Below is a small trained network, with its code and all its weights. Each question gives an input and a class and asks what happens when units are switched off, that is, made to give their printed mean instead of their output.

import numpy as np


def w(rows, s, z=0):
    codes = np.array(rows[::2]) - 128.0
    scale = np.full(codes.shape[1], s)
    scale[-1] = z or s
    return codes * scale


def f(y):
    return np.maximum(y, 0)


def log_softmax(a):
    a = a - a.max(-1, keepdims=True)
    return a - np.log(np.exp(a).sum(-1, keepdims=True))


def net(x, mask):
    res = np.array(x, float).reshape(1, 5) / 4 @ E
    y = f(res @ A[0][:, :-1].T + A[0][:, -1])
    res = res + np.where(mask, y, B[0][:, -1]) @ B[0][:, :-1]
    return log_softmax(res[-1] @ U[:, :-1].T + U[:, -1])


A, B = {}, {}
E = w([
[171,89,25,116,34],'x0',
[98,97,59,52,131],'x1',
[254,152,121,125,186],'x2',
[165,22,158,183,168],'x3',
[124,187,75,220,185],'x4',
],0.0093)
A[0] = w([
[140,63,184,49,106,112],'n0',
[75,61,98,124,132,199],'n1',
[110,196,137,158,112,164],'n2',
[128,115,178,166,216,144],'n3',
[107,203,149,152,197,144],'n4',
[146,219,148,100,135,254],'n5',
[124,63,133,93,125,151],'n6',
[26,134,135,156,66,126],'n7',
[113,113,90,78,114,94],'n8',
[88,96,75,74,130,163],'n9',
[127,33,150,216,100,130],'n10',
[224,133,104,145,152,145],'n11',
[91,164,181,140,100,166],'n12',
[119,137,192,157,191,170],'n13',
[133,111,201,174,244,159],'n14',
[88,85,80,83,131,155],'n15',
[162,40,183,115,134,123],'n16',
[162,125,55,169,142,153],'n17',
[177,136,29,187,142,130],'n18',
[94,198,49,123,129,113],'n19',
[190,93,134,105,196,63],'n20',
[165,108,172,138,177,65],'n21',
],0.011,0.0041)
B[0] = w([
[143,117,90,79,42,217],'n0',
[143,205,95,170,111,206],'n1',
[159,92,176,98,139,195],'n2',
[33,158,128,189,127,220],'n3',
[197,135,182,116,189,223],'n4',
[152,101,167,98,142,232],'n5',
[144,161,96,114,75,189],'n6',
[54,128,145,125,112,232],'n7',
[107,218,89,134,62,178],'n8',
[104,254,87,143,64,206],'n9',
[204,219,111,140,143,214],'n10',
[105,61,106,160,137,217],'n11',
[69,99,181,136,145,197],'n12',
[83,132,137,182,173,221],'n13',
[2,158,133,188,123,254],'n14',
[138,196,81,144,83,200],'n15',
[178,170,107,73,72,212],'n16',
[110,62,35,156,94,198],'n17',
[127,68,25,165,105,219],'n18',
[193,154,123,45,82,210],'n19',
[71,118,142,91,98,189],'n20',
[73,148,126,106,112,179],'n21',
],0.01,0.0091)
U = w([
[252,160,134,54,122,254],'0',
[81,66,151,103,127,40],'1',
[108,163,185,171,195,169],'2',
[115,146,79,149,105,176],'3',
[226,72,102,164,172,37],'4',
],0.013,0.00098)

Each question gives the input, the list of numbers given to net, and the class t.
The units are the neurons (one row each of A and B). Each row of codes is followed by its name. A weight is (code - 128) times the scale printed after its matrix; where a second scale follows, it is the last column's (A, B and U).
mask holds one flag per neuron, in row order. A switched-off neuron (its flag False) gives its mean, the last column of its row in B, instead of its output. The means were averaged over made-up inputs and are rounded, as every weight is.
A unit's drop is (log p(t) with every unit on - log p(t) with that unit switched off) / (log p(t) with every unit on - log p(t) with every unit switched off).
The circuit of an input: a set's keep is (log p(t) with only the set's units on - log p(t) with every unit switched off) / (log p(t) with every unit on - log p(t) with every unit switched off). Starting from the 12 units with the biggest drops (on a tie, the unit counted first), units are removed one at a time, each time the one whose removal leaves the highest keep (on an exact tie, the one counted first), for as long as the keep stays at least 0.8.
circuit, biggest first: the units of the circuit, biggest drop first
k most important neurons: the k neurons with the biggest drops, biggest first
drop of u: that unit's drop, to one decimal
input [-1,2,3,5,-6], class 0: circuit, biggest first : [n16]
input [1,-4,1,1,-1], class 2: circuit, biggest first : [n0, n18, n17]
input [-5,-2,0,-1,-6], class 1: 4 most important neurons : [n0, n10, n1, n9]
input [-7,1,7,7,-8], class 3: circuit, biggest first : [n16, n14]
input [-3,0,-6,-3,-2], class 1: circuit, biggest first : [n10, n12]
input [0,-2,-1,-4,-1], class 0: circuit, biggest first : [n14, n3]
input [-1,7,-4,-8,2], class 0: circuit, biggest first : [n19, n14]
input [-6,3,0,-7,-6], class 0: 2 most important neurons : [n14, n3]
input [-7,-3,6,8,-8], class 3: 2 most important neurons : [n16, n0]
input [1,-7,-8,-8,7], class 1: 2 most important neurons : [n7, n12]
input [6,7,1,-4,-4], class 0: 3 most important neurons : [n14, n3, n19]
input [4,5,3,-6,-7], class 0: 2 most important neurons : [n14, n3]
input [-7,-2,-4,5,-8], class 3: 2 most important neurons : [n0, n16]
input [5,2,4,-6,-5], class 0: circuit, biggest first : [n14]
input [-8,3,0,-6,-5], class 2: drop of n17 : 0.2
input [1,-5,-1,-7,-7], class 1: drop of n16 : 0.2
input [-1,-6,5,7,-8], class 3: drop of n16 : 0.3
